Below is a small trained network, with its code and all its weights. Each question gives an input and a target symbol and asks what happens when units are switched off, that is, made to give their printed mean instead of their output.

import numpy as np


def w(rows, s, z=0):
    codes = np.array(rows[::2]) - 128.0
    scale = np.full(codes.shape[1], s)
    scale[-1] = z or s
    return codes * scale


def norm(h):
    return h / np.sqrt((h * h).mean(-1, keepdims=True) + 1e-5)


def f(y):
    return y / 2 * (1 + np.tanh(0.7978845608 * (y + 0.044715 * y**3)))


def softmax(a):
    e = np.exp(a - a.max(-1, keepdims=True))
    return e / e.sum(-1, keepdims=True)


def log_softmax(a):
    a = a - a.max(-1, keepdims=True)
    return a - np.log(np.exp(a).sum(-1, keepdims=True))


def net(x, mask):
    ids = ['ΓΠΦαζηθμξτω'.index(c) for c in x.split()]
    T = len(ids)
    res = E[ids] + P[:T]
    u = 0
    for l in range(3):
        r = norm(res)
        for j in range(2):
            rows = slice(4 * j, 4 * j + 4)
            q, k, v = (r @ M[l][rows].T for M in (Q, K, V))
            z = softmax(np.where(np.tri(T) > 0, q @ k.T / 4**0.5, -1e9)) @ v
            o = O[l][rows]
            res = res + np.where(mask[u + j], z, o[:, -1]) @ o[:, :-1]
        u += 2
        y = f(norm(res) @ A[l][:, :-1].T + A[l][:, -1])
        res = res + np.where(mask[u : u + 4], y, B[l][:, -1]) @ B[l][:, :-1]
        u += 4
    return log_softmax(norm(res)[-1] @ U[:, :-1].T + U[:, -1])


Q, K, V, O, A, B = {}, {}, {}, {}, {}, {}
E = w([
[125,81,74,81],'Γ',
[177,210,219,184],'Π',
[162,174,182,91],'Φ',
[254,89,254,110],'α',
[105,240,149,172],'ζ',
[93,130,89,192],'η',
[166,65,138,192],'θ',
[233,150,212,96],'μ',
[152,163,148,214],'ξ',
[116,153,145,168],'τ',
[172,167,79,215],'ω',
],0.015)
P = w([
[30,161,143,104],'0',
[180,137,28,128],'1',
[118,174,228,118],'2',
[198,228,56,115],'3',
[88,104,186,173],'4',
[246,253,122,107],'5',
[128,61,219,122],'6',
[202,232,51,167],'7',
],0.011)
Q[0] = w([
[96,254,151,163],'0.h1',
[59,159,183,199],'0.h1',
[75,55,67,187],'0.h1',
[203,86,138,192],'0.h1',
[182,199,105,130],'0.h2',
[81,35,57,112],'0.h2',
[134,110,159,126],'0.h2',
[89,194,254,7],'0.h2',
],0.0085)
K[0] = w([
[108,226,112,211],'0.h1',
[1,172,104,175],'0.h1',
[100,140,79,106],'0.h1',
[179,169,129,114],'0.h1',
[132,64,182,117],'0.h2',
[203,170,129,165],'0.h2',
[153,81,59,103],'0.h2',
[36,130,90,151],'0.h2',
],0.012)
V[0] = w([
[70,207,117,197],'0.h1',
[153,114,140,114],'0.h1',
[111,136,172,108],'0.h1',
[123,121,91,11],'0.h1',
[100,109,132,86],'0.h2',
[115,157,93,125],'0.h2',
[185,135,120,180],'0.h2',
[160,130,143,96],'0.h2',
],0.011)
O[0] = w([
[203,74,179,115,223],'0.h1',
[118,230,92,170,129],'0.h1',
[107,65,80,132,152],'0.h1',
[44,147,91,183,3],'0.h1',
[175,80,156,82,93],'0.h2',
[142,133,197,214,108],'0.h2',
[173,253,213,119,157],'0.h2',
[107,164,233,68,139],'0.h2',
],0.0057,0.0056)
A[0] = w([
[32,85,44,112,115],'0.n1',
[57,162,153,167,83],'0.n2',
[255,112,30,48,253],'0.n3',
[147,53,47,143,154],'0.n4',
],0.0092,0.0032)
B[0] = w([
[209,175,113,128,133],'0.n1',
[150,90,22,96,118],'0.n2',
[204,254,169,84,254],'0.n3',
[142,204,193,77,124],'0.n4',
],0.009,0.0073)
Q[1] = w([
[116,77,167,95],'1.h1',
[138,190,141,164],'1.h1',
[163,84,112,89],'1.h1',
[135,146,117,172],'1.h1',
[74,63,86,179],'1.h2',
[146,194,89,124],'1.h2',
[81,251,128,150],'1.h2',
[157,154,147,104],'1.h2',
],0.014)
K[1] = w([
[120,119,124,64],'1.h1',
[139,159,136,84],'1.h1',
[162,95,117,137],'1.h1',
[105,201,181,128],'1.h1',
[182,91,85,249],'1.h2',
[34,199,185,115],'1.h2',
[39,122,173,123],'1.h2',
[52,70,95,91],'1.h2',
],0.011)
V[1] = w([
[117,140,159,87],'1.h1',
[134,38,120,151],'1.h1',
[168,146,56,82],'1.h1',
[103,97,160,43],'1.h1',
[28,118,103,155],'1.h2',
[126,149,184,68],'1.h2',
[255,83,73,109],'1.h2',
[196,199,43,220],'1.h2',
],0.012)
O[1] = w([
[145,53,96,169,178],'1.h1',
[28,227,77,157,34],'1.h1',
[149,156,218,81,114],'1.h1',
[206,99,45,244,138],'1.h1',
[182,148,208,15,25],'1.h2',
[185,52,2,66,254],'1.h2',
[59,233,135,216,98],'1.h2',
[20,108,124,152,12],'1.h2',
],0.0081,0.0086)
A[1] = w([
[186,166,178,1,190],'1.n1',
[202,84,211,192,176],'1.n2',
[78,8,125,204,233],'1.n3',
[92,114,157,91,2],'1.n4',
],0.011,0.0048)
B[1] = w([
[101,42,93,212,230],'1.n1',
[33,130,1,18,246],'1.n2',
[203,14,138,39,200],'1.n3',
[5,107,90,120,116],'1.n4',
],0.0082,0.011)
Q[2] = w([
[35,119,219,20],'2.h1',
[1,70,144,95],'2.h1',
[235,52,96,147],'2.h1',
[126,25,97,133],'2.h1',
[39,86,137,33],'2.h2',
[86,48,205,37],'2.h2',
[186,217,48,241],'2.h2',
[171,166,194,248],'2.h2',
],0.0077)
K[2] = w([
[79,84,103,114],'2.h1',
[45,96,76,134],'2.h1',
[170,227,123,108],'2.h1',
[112,168,166,124],'2.h1',
[180,109,114,94],'2.h2',
[206,112,121,126],'2.h2',
[66,139,163,121],'2.h2',
[83,255,129,84],'2.h2',
],0.013)
V[2] = w([
[170,150,123,139],'2.h1',
[192,102,108,179],'2.h1',
[221,154,171,194],'2.h1',
[208,144,162,97],'2.h1',
[173,99,76,122],'2.h2',
[94,95,246,91],'2.h2',
[149,89,143,39],'2.h2',
[179,80,106,83],'2.h2',
],0.012)
O[2] = w([
[47,87,156,123,188],'2.h1',
[39,155,126,95,227],'2.h1',
[30,195,165,105,215],'2.h1',
[85,174,179,7,224],'2.h1',
[17,73,122,242,242],'2.h2',
[147,92,220,87,29],'2.h2',
[194,101,195,226,191],'2.h2',
[97,159,216,254,249],'2.h2',
],0.0083,0.011)
A[2] = w([
[25,181,118,99,4],'2.n1',
[37,72,148,194,167],'2.n2',
[1,80,43,46,201],'2.n3',
[135,26,183,80,151],'2.n4',
],0.0085,0.0039)
B[2] = w([
[135,96,95,42,142],'2.n1',
[126,88,191,99,247],'2.n2',
[173,11,174,164,255],'2.n3',
[87,45,173,132,188],'2.n4',
],0.011,0.0068)
U = w([
[98,158,188,14,35],'Γ',
[76,175,176,207,23],'Π',
[164,132,160,96,138],'Φ',
[206,160,78,169,125],'α',
[109,39,207,71,171],'ζ',
[82,171,53,77,125],'η',
[74,173,99,138,53],'θ',
[123,5,97,169,253],'μ',
[105,147,52,87,60],'ξ',
[89,197,155,153,9],'τ',
[115,120,87,14,35],'ω',
],0.011,0.0048)

Each question gives the input, a string of symbols that net reads in full, and the target symbol t.
The units are the heads (4 rows each of Q, K, V and O) and the neurons (one row each of A and B). Each row of codes is followed by its name. A weight is (code - 128) times the scale printed after its matrix; where a second scale follows, it is the last column's (O, A, B and U).
mask holds one flag per unit, layer by layer, with each layer's heads first. A switched-off unit (its flag False) gives its mean, the last column of its rows in O or B, instead of its output. The means were averaged over made-up inputs and are rounded, as every weight is.
A unit's drop is (log p(t) with every unit on - log p(t) with that unit switched off) / (log p(t) with every unit on - log p(t) with every unit switched off).
The circuit of an input: a set's keep is (log p(t) with only the set's units on - log p(t) with every unit switched off) / (log p(t) with every unit on - log p(t) with every unit switched off). Starting from the 12 units with the biggest drops (on a tie, the unit counted first), units are removed one at a time, each time the one whose removal leaves the highest keep (on an exact tie, the one counted first), for as long as the keep stays at least 0.8.
circuit, biggest first: the units of the circuit, biggest drop first
top k neurons: the k neurons with the biggest drops, biggest first
k most important neurons of layer l: the k neurons of layer l with the biggest drops, biggest first
input ζ α α ω, target ζ: 3 most important neurons of layer 0 -> [0.n3; 0.n2; 0.n1]
input η α η η Φ τ α Γ, target η: top 2 neurons -> [0.n1; 0.n3]
input Π η Γ ζ, target Π: 3 most important neurons of layer 1 -> [1.n1; 1.n3; 1.n2]
input η ω η τ, target η: circuit, biggest first -> [1.h2; 2.h2; 0.h2; 0.h1]
input ζ ξ Φ μ ζ η, target ζ: circuit, biggest first -> [1.h2; 0.n3]
input η Φ α ξ ω θ α ζ, target η: circuit, biggest first -> [1.h2; 0.h2; 2.h2; 0.h1]
input α Π Φ α Φ θ α ζ, target α: top 3 neurons -> [0.n3; 2.n3; 2.n4]
input η Φ ξ α, target η: top 2 neurons -> [0.n1; 0.n3]
input ζ Φ Π Π, target ζ: circuit, biggest first -> [0.n3; 1.h2]
input ζ Γ α μ ξ α α Φ, target ζ: top 4 neurons -> [0.n3; 0.n1; 1.n1; 2.n4]
input ζ ζ ζ Φ α α Π η, target ζ: circuit, biggest first -> [1.h2; 0.n3; 0.h2]
input η α η α Φ ξ η ζ, target η: top 3 neurons -> [0.n1; 0.n3; 0.n4]
input η η α τ, target η: circuit, biggest first -> [0.n1; 1.h2; 2.h2; 0.h2]
input Γ ξ α ξ, target Γ: top 2 neurons -> [0.n3; 0.n1]
input η μ ξ η Π α Φ Π, target η: circuit, biggest first -> [1.h2; 0.h2; 2.h2; 0.h1]
input α ζ η α ζ Π ξ η, target α: top 2 neurons -> [0.n3; 2.n3]
input ω α τ Φ α α α Π, target ω: circuit, biggest first -> [1.h2; 2.h2; 0.h2]
input α ξ ω η ω μ, target α: 2 most important neurons of layer 1 -> [1.n3; 1.n1]
input η α θ μ, target η: top 3 neurons -> [0.n1; 0.n3; 0.n4]
input ξ η μ, target μ: 2 most important neurons of layer 0 -> [0.n3; 0.n4]
input ζ α α ω Π η ξ ζ, target ζ: circuit, biggest first -> [0.n3; 1.h2]
input α α α Φ α α ω η, target α: top 3 neurons -> [0.n3; 2.n3; 2.n4]
input ω Γ Φ ζ ξ η α θ, target ω: circuit, biggest first -> [1.h2; 2.h2; 0.h2; 0.n3]
input η θ Π μ θ η, target η: 3 most important neurons of layer 0 -> [0.n1; 0.n3; 0.n4]
input α Φ η Π α α ξ Φ, target α: top 2 neurons -> [0.n3; 1.n1]
input Π η ξ α ξ ζ τ α, target Π: top 2 neurons -> [1.n3; 0.n3]
